How the objects are linked:
fm: ε>rj, ψ>fr, δ>nr, γ>sj, φ>ff
td: ε>ff, ψ>qs, δ>nb, γ>sz, φ>fl
dg: ε>bl, ψ>cp, δ>lp, γ>mc, φ>lj
ht: ε>qt, ψ>jl, δ>hg, γ>pn, φ>gz
zc: ε>pn, ψ>sg, δ>dg, γ>th, φ>zr
cz: ε>mp, ψ>hm, δ>gg, γ>zh, φ>lp
fj: ε>gz, ψ>nl, δ>zg, γ>zr, φ>zs
gl: ε>cl, ψ>rd, δ>jr, γ>gz, φ>cf
lp: ε>th, ψ>dn, δ>sn, γ>hm, φ>dz
bz: ε>cq, ψ>cl, δ>hz, γ>gm, φ>nr
zr: ε>jl, ψ>tl, δ>lj, γ>sg, φ>nl
nl: ε>fj, ψ>dc, δ>qt, γ>tl, φ>hz
gz: ε>ft, ψ>fj, δ>ld, γ>jl, φ>rd
sb: ε>pb, ψ>bs, δ>fg, γ>rj, φ>hl
nr: ε>zq, ψ>hr, δ>jn, γ>cl, φ>pq
bs: ε>sb, ψ>ff, δ>qn, γ>fm, φ>gg
rd: ε>gl, ψ>zs, δ>fb, γ>fj, φ>gq
hl: ε>mr, ψ>gg, δ>zh, γ>bs, φ>mc
pn: ε>fp, ψ>zc, δ>bl, γ>pr, φ>jl
cp: ε>dg, ψ>dq, δ>dn, γ>sn, φ>fp
ft: ε>gm, ψ>gz, δ>gs, γ>ht, φ>gl
cd: ε>zh, ψ>pb, δ>td, γ>pq, φ>dd
zg: ε>ld, ψ>qt, δ>tl, γ>lj, φ>gm
gq: ε>cf, ψ>sj, δ>bz, γ>zs, φ>fm
mt: ε>fl, ψ>zh, δ>bs, γ>fg, φ>cz
pb: ε>cd, ψ>sb, δ>qs, γ>nb, φ>mr
mp: ε>dl, ψ>cz, δ>hl, γ>mt, φ>th
hr: ε>nr, ψ>cf, δ>bq, γ>gl, φ>nb
zh: ε>mt, ψ>cd, δ>ff, γ>qn, φ>hm
nb: ε>pq, ψ>rj, δ>cm, γ>cf, φ>sb
fb: ε>jr, ψ>gm, δ>nl, γ>zg, φ>bz
rc: ε>hg, ψ>lj, δ>sg, γ>dg, φ>zg
jd: ε>tl, ψ>hg, δ>pn, γ>br, φ>gs
gm: ε>fb, ψ>ft, δ>dc, γ>qt, φ>cl
br: ε>dz, ψ>bl, δ>pr, γ>mz, φ>hg
qn: ε>fg, ψ>pq, δ>fr, γ>nr, φ>cd
gs: ε>dc, ψ>ld, δ>jl, γ>hg, φ>jr
mr: ε>dd, ψ>hl, δ>mt, γ>sb, φ>ch
hz: ε>zs, ψ>bg, δ>ft, γ>dc, φ>jn
ff: ε>bs, ψ>td, δ>pq, γ>fr, φ>dm
rj: ε>nb, ψ>fm, δ>zq, γ>gq, φ>bs
cl: ε>bz, ψ>gl, δ>bg, γ>ft, φ>hr
ch: ε>mz, ψ>mc, δ>cz, γ>hl, φ>dg
dl: ε>sn, ψ>mp, δ>mr, γ>fl, φ>pr
hm: ε>cz, ψ>dd, δ>dm, γ>cd, φ>dn
fr: ε>fm, ψ>sz, δ>hr, γ>jn, φ>td
dd: ε>hm, ψ>mr, δ>fl, γ>pb, φ>mz
pr: ε>dq, ψ>th, δ>ch, γ>mp, φ>zc
jn: ε>sj, ψ>bq, δ>gl, γ>bg, φ>sz
dn: ε>lp, ψ>mz, δ>dl, γ>dd, φ>br
th: ε>pr, ψ>lp, δ>mc, γ>cz, φ>sg
sn: ε>mc, ψ>dl, δ>dd, γ>dm, φ>dq
mz: ε>dn, ψ>ch, δ>mp, γ>mr, φ>bl
bg: ε>hz, ψ>jr, δ>gz, γ>gs, φ>bq
cf: ε>hr, ψ>gq, δ>cq, γ>rd, φ>rj
lj: ε>rc, ψ>fp, δ>dz, γ>cp, φ>qt
fg: ε>qs, ψ>qn, δ>fm, γ>zq, φ>zh
sg: ε>zc, ψ>dz, δ>cp, γ>lp, φ>tl
cq: ε>bq, ψ>bz, δ>zs, γ>fb, φ>zq
cm: ε>sz, ψ>zq, δ>gq, γ>cq, φ>fg
sj: ε>gq, ψ>jn, δ>cl, γ>hz, φ>fr
bq: ε>jn, ψ>cq, δ>rd, γ>jr, φ>cm
jl: ε>ht, ψ>zr, δ>rc, γ>zc, φ>fj
qt: ε>zg, ψ>ht, δ>jd, γ>fp, φ>ft
mc: ε>ch, ψ>sn, δ>hm, γ>gg, φ>cp
dc: ε>nl, ψ>gs, δ>ht, γ>jd, φ>bg
jr: ε>bg, ψ>fb, δ>fj, γ>ld, φ>cq
fp: ε>lj, ψ>pn, δ>br, γ>dq, φ>ht
dq: ε>cp, ψ>pr, δ>mz, γ>dl, φ>pn
dm: ε>gg, ψ>fl, δ>pb, γ>td, φ>dl
fl: ε>dm, ψ>mt, δ>sb, γ>qs, φ>mp
sz: ε>fr, ψ>cm, δ>cf, γ>bq, φ>qs
dz: ε>sg, ψ>br, δ>dq, γ>dn, φ>jd
bl: ε>br, ψ>dg, δ>th, γ>ch, φ>rc
gg: ε>hl, ψ>dm, δ>cd, γ>ff, φ>sn
zq: ε>cm, ψ>nr, δ>sj, γ>bz, φ>qn
ld: ε>gs, ψ>zg, δ>zr, γ>rc, φ>fb
qs: ε>td, ψ>fg, δ>rj, γ>cm, φ>mt
zs: ε>rd, ψ>hz, δ>gm, γ>nl, φ>sj
pq: ε>qn, ψ>nb, δ>sz, γ>hr, φ>pb
hg: ε>jd, ψ>rc, δ>zc, γ>bl, φ>ld
tl: ε>zr, ψ>jd, δ>fp, γ>dz, φ>dc

The rows follow the links: the fewer symbols apart two objects are, the more alike their rows tend to be.

Name the object of each row.
[338,40,-199,647,-498,131,-58,-387,-1297,202,243,-296,167,-169,-268,-468,-248,-112,403,-112,137,-679,521,-13,50,129,-416,451,-88,-542,80,169,-158,-228,-600,-419,-357,615,251,-247,295]
object: dq
[-224,-493,404,-716,136,-473,-31,505,535,369,-785,260,83,143,730,-118,239,258,-7,-379,-129,433,-486,-164,553,555,-196,-373,-437,681,-131,-260,282,142,-128,489,230,-216,76,286,-340]
object: zq
[270,486,-386,680,-110,465,-8,-519,-578,-384,818,-262,-51,-135,-810,174,-292,-336,16,362,87,-448,441,166,-587,-543,139,348,429,-706,199,212,-333,-112,136,-530,-223,244,-180,-272,302]
object: br
[-30,-252,-36,406,-21,-116,118,600,-1017,-5,-93,182,-80,86,119,259,-105,-105,489,80,-341,-259,358,-450,265,802,-583,224,-255,-431,5,-193,803,-455,-625,-714,-126,135,659,-218,-204]
object: mz
[588,488,-54,-653,130,-94,-451,796,115,212,42,-487,-306,66,-318,-218,241,365,-834,606,-174,-13,-703,-21,16,-563,-369,7,-99,852,-40,104,-333,-622,-350,184,161,292,-66,-23,255]
object: fg
[-352,-28,188,-643,485,-110,60,356,1353,-182,-301,302,-266,181,235,492,244,34,-455,116,-143,639,-547,-48,-29,-120,558,-459,4,519,-45,-182,120,238,604,419,313,-626,-317,284,-326]
object: gq
[-525,-116,-207,602,251,403,539,-409,-91,-532,610,413,-103,226,15,478,-290,-353,387,-26,-221,-112,617,9,-485,178,595,21,301,-900,-113,17,445,351,490,-597,-101,-553,-34,-332,-280]
object: lj
[-579,-311,-185,610,172,345,612,-498,-116,-420,377,463,-17,176,183,410,-334,-404,620,-252,-74,-39,625,37,-262,326,498,-8,222,-932,-158,-75,471,449,485,-443,-111,-539,-13,-189,-307]
object: rc
[388,363,-308,698,-431,317,-74,-543,-970,-34,599,-327,111,-165,-604,-320,-247,-233,240,148,232,-639,499,150,-295,-268,-182,406,186,-556,168,265,-329,-150,-306,-419,-326,573,114,-280,391]
object: dg
[505,115,357,79,-248,-191,177,315,-168,-735,-32,261,-23,-238,-620,926,-236,-524,66,431,39,19,-356,-276,-637,90,-267,-44,289,70,825,-581,706,-536,-416,-405,18,-110,670,10,-194]
object: cz
[652,401,90,-657,15,-220,-528,712,146,279,-190,-458,-119,-87,-326,-265,356,366,-684,475,1,-19,-722,32,126,-504,-511,95,-186,995,93,66,-442,-535,-493,346,149,422,-33,122,282]
object: qn
[-477,-26,-85,479,-236,-128,-180,-643,398,-37,-476,191,708,-660,-350,515,76,-396,536,-488,533,201,314,99,255,507,-211,293,272,-535,432,7,-467,451,447,52,-186,358,-56,845,249]
object: qt
[452,275,-65,-507,366,125,-21,942,-166,1,454,-309,-674,503,-89,-218,144,468,-713,738,-513,-73,-511,-74,-188,-650,33,-157,-114,624,-322,126,169,-615,-291,-72,266,-82,-67,-507,11]
object: ff
[66,205,-59,-350,-25,152,-95,-762,846,214,40,-241,76,-110,67,-469,107,93,-418,-158,343,275,-266,481,-49,-697,577,-235,147,395,-136,283,-932,455,543,784,25,-44,-776,197,184]
object: cl
[-5,150,-32,-315,-105,102,-125,-795,617,347,36,-358,198,-29,195,-701,99,187,-375,-267,340,181,-130,474,7,-638,503,-107,26,324,-218,368,-1008,513,505,813,-103,-40,-730,145,221]
object: gl
[473,-225,195,-434,72,97,271,436,-586,35,519,-75,-634,720,453,-620,-116,364,-456,320,-514,-250,-178,-92,-256,-443,226,-386,-352,439,-387,15,584,-359,-552,-4,186,-431,116,-828,-240]
object: pb

Each walk starts at a row. The symbols on each line, taken left to right, move it on to the next object.
Each answer is a row, close to the row of the object it stands for.
start [4,317,25,-492,176,85,-31,-397,1210,-65,72,-170,-21,-142,-97,-38,133,26,-564,105,235,392,-383,362,-248,-707,668,-251,317,426,44,89,-672,322,721,653,74,-277,-695,299,40]
ψ ψ γ ψ ψ γ ψ [-548,-440,65,599,-236,18,402,-933,-35,-121,-209,495,466,-116,313,170,-244,-383,821,-817,297,32,645,46,93,640,242,17,126,-848,142,-85,212,691,358,-83,-306,-204,54,186,-189]
ε ε ψ γ ε [-193,299,-418,644,241,554,254,-362,-162,-640,882,129,-255,50,-511,541,-278,-397,132,374,-86,-154,506,121,-681,-363,443,173,458,-823,21,70,55,131,511,-699,-70,-258,-205,-353,17]
start [317,-136,377,-634,-320,-516,-458,279,171,611,-860,-194,263,-116,326,-524,319,347,-129,-245,192,80,-551,-95,610,249,-582,-50,-469,877,41,29,-226,-187,-568,726,118,353,126,368,37]
δ γ γ ψ φ φ ε [-416,-169,273,-698,435,-201,115,549,1192,-58,-468,344,-219,189,487,430,182,176,-338,25,-250,639,-516,-33,124,140,360,-451,-79,492,-2,-185,296,211,433,387,324,-585,-149,222,-369]
φ ε φ φ φ ε [-86,-249,-14,367,97,-83,111,753,-893,-203,-30,281,-168,81,-36,548,-84,-85,440,162,-328,-235,186,-514,113,758,-576,173,-224,-356,108,-316,865,-483,-538,-763,66,66,791,-168,-77]
start [598,286,179,-661,-206,-344,-614,562,124,400,-409,-428,30,-149,-134,-399,297,278,-528,280,77,61,-708,33,326,-273,-550,103,-282,991,85,58,-422,-407,-482,428,69,546,67,263,284]
ε ψ γ ψ φ [437,-77,330,-665,-347,-579,-566,374,127,537,-738,-357,233,-117,123,-533,336,360,-307,-90,227,68,-575,-40,499,2,-593,-58,-426,1001,132,-23,-346,-259,-560,621,63,432,166,316,220]
δ φ ψ ε δ δ [-434,-334,358,-732,358,-294,104,552,1038,146,-581,407,-81,146,630,221,242,199,-264,-118,-207,606,-552,-64,282,362,257,-392,-210,549,-161,-280,417,166,263,432,304,-518,-51,283,-378]
start [205,37,136,225,-26,-62,90,689,-379,-586,27,318,-136,-107,-494,957,-165,-375,231,438,-228,-8,-144,-454,-286,344,-399,56,157,-145,535,-581,947,-571,-391,-683,50,-80,692,-51,-191]
δ ψ φ φ δ [14,-332,-79,406,-183,-37,29,422,-1167,92,-17,144,-57,86,107,58,-113,17,600,-46,-260,-361,437,-365,267,705,-619,302,-295,-435,-56,-160,668,-352,-681,-715,-80,230,752,-256,-4]
δ δ δ ε δ ψ [424,119,-12,-527,340,124,68,836,-241,-44,467,-234,-718,619,118,-354,14,369,-692,621,-528,-120,-372,-145,-201,-542,89,-239,-285,606,-377,15,369,-507,-333,-86,233,-252,8,-693,-125]
start [3,-165,59,262,89,-125,135,814,-645,-347,2,325,-174,60,-217,790,-54,-272,381,285,-346,-69,92,-533,-56,633,-510,174,-62,-296,239,-409,930,-526,-512,-767,58,-18,771,-166,-241]
ψ ε δ γ [546,-313,290,-306,-108,38,313,178,-559,-43,453,-52,-564,663,579,-745,-196,315,-313,145,-366,-301,-129,-82,-305,-371,271,-443,-358,403,-287,-48,624,-263,-591,78,85,-434,150,-887,-230]
γ γ φ ψ ψ φ ψ [490,405,-71,-597,327,61,-262,928,-36,20,402,-393,-627,347,-195,-198,218,396,-794,798,-432,-34,-499,-55,-183,-606,-140,-81,-159,654,-207,44,7,-604,-265,-16,278,72,-108,-375,83]
start [1016,-228,658,-67,-799,-247,273,-612,-411,-256,37,-46,10,43,12,-380,-476,-280,45,-94,292,-346,-384,-59,-579,-279,196,-444,22,290,577,-414,414,-233,-820,403,-52,-280,428,-391,-193]
γ δ ε φ φ ε [667,93,433,31,-462,-169,147,37,-67,-723,4,177,60,-218,-615,744,-307,-568,71,329,131,-74,-413,-232,-643,-103,-132,-150,292,102,860,-620,618,-447,-514,-161,7,-140,643,17,-190]
ε φ φ ε ψ ε [-26,426,-404,635,187,591,221,-414,-307,-577,950,66,-173,-24,-695,380,-256,-342,71,393,-121,-222,459,135,-639,-427,380,245,545,-742,75,103,-73,-9,415,-641,-167,-127,-224,-317,121]
start [-426,55,-296,701,321,472,549,-389,-109,-563,735,306,-228,193,-94,523,-310,-301,304,69,-242,-105,604,20,-567,-57,594,-10,386,-883,-89,54,340,238,558,-586,-132,-465,-149,-356,-197]
ε δ δ γ γ [902,-439,563,-168,-652,-137,395,-494,-550,-115,190,-46,-94,379,435,-779,-333,-85,-4,-115,66,-379,-207,-52,-429,-287,269,-487,-195,377,118,-285,487,-112,-824,404,-31,-426,350,-702,-228]
γ γ φ ψ ψ φ ψ [487,-78,90,-453,194,74,203,657,-366,-10,528,-188,-718,671,250,-523,19,379,-523,460,-509,-203,-320,-160,-239,-423,220,-328,-286,526,-415,5,487,-441,-448,-73,208,-353,113,-802,-141]
start [-455,177,-181,374,-82,-62,-347,-447,502,-35,-517,110,627,-683,-438,596,120,-288,405,-334,454,294,286,84,250,398,-247,351,287,-473,361,9,-544,319,538,-33,-156,428,-148,937,246]
γ ψ φ ψ [-453,-268,11,571,-392,-72,108,-956,161,-4,-498,312,724,-427,41,234,-142,-441,763,-777,456,127,474,79,165,589,3,168,197,-683,273,-126,-189,601,283,79,-238,131,29,556,29]
ψ γ φ ψ δ γ [268,-176,-114,610,-493,32,-121,-230,-1353,324,135,-220,208,-81,-136,-497,-239,-78,539,-202,108,-648,571,-129,232,327,-600,419,-197,-468,-62,122,48,-266,-671,-439,-261,578,448,-252,272]
start [-344,-419,444,-694,235,-403,71,598,781,276,-700,300,-43,139,798,48,305,291,-149,-261,-214,556,-462,-147,492,391,50,-372,-353,664,-213,-224,365,112,45,457,261,-469,90,216,-350]
δ ε ε ε γ [-150,53,-45,-196,-37,69,-97,-830,480,495,18,-392,193,22,314,-885,81,289,-266,-392,310,52,52,449,190,-519,447,-35,-43,264,-365,482,-960,526,430,727,-77,99,-742,70,229]
φ δ ψ γ δ ψ [-587,271,-322,330,89,-54,-376,-150,585,31,-429,48,554,-707,-578,756,202,-287,277,-151,376,319,173,112,310,352,-324,402,300,-417,303,82,-608,310,658,-138,-145,488,-152,917,281]
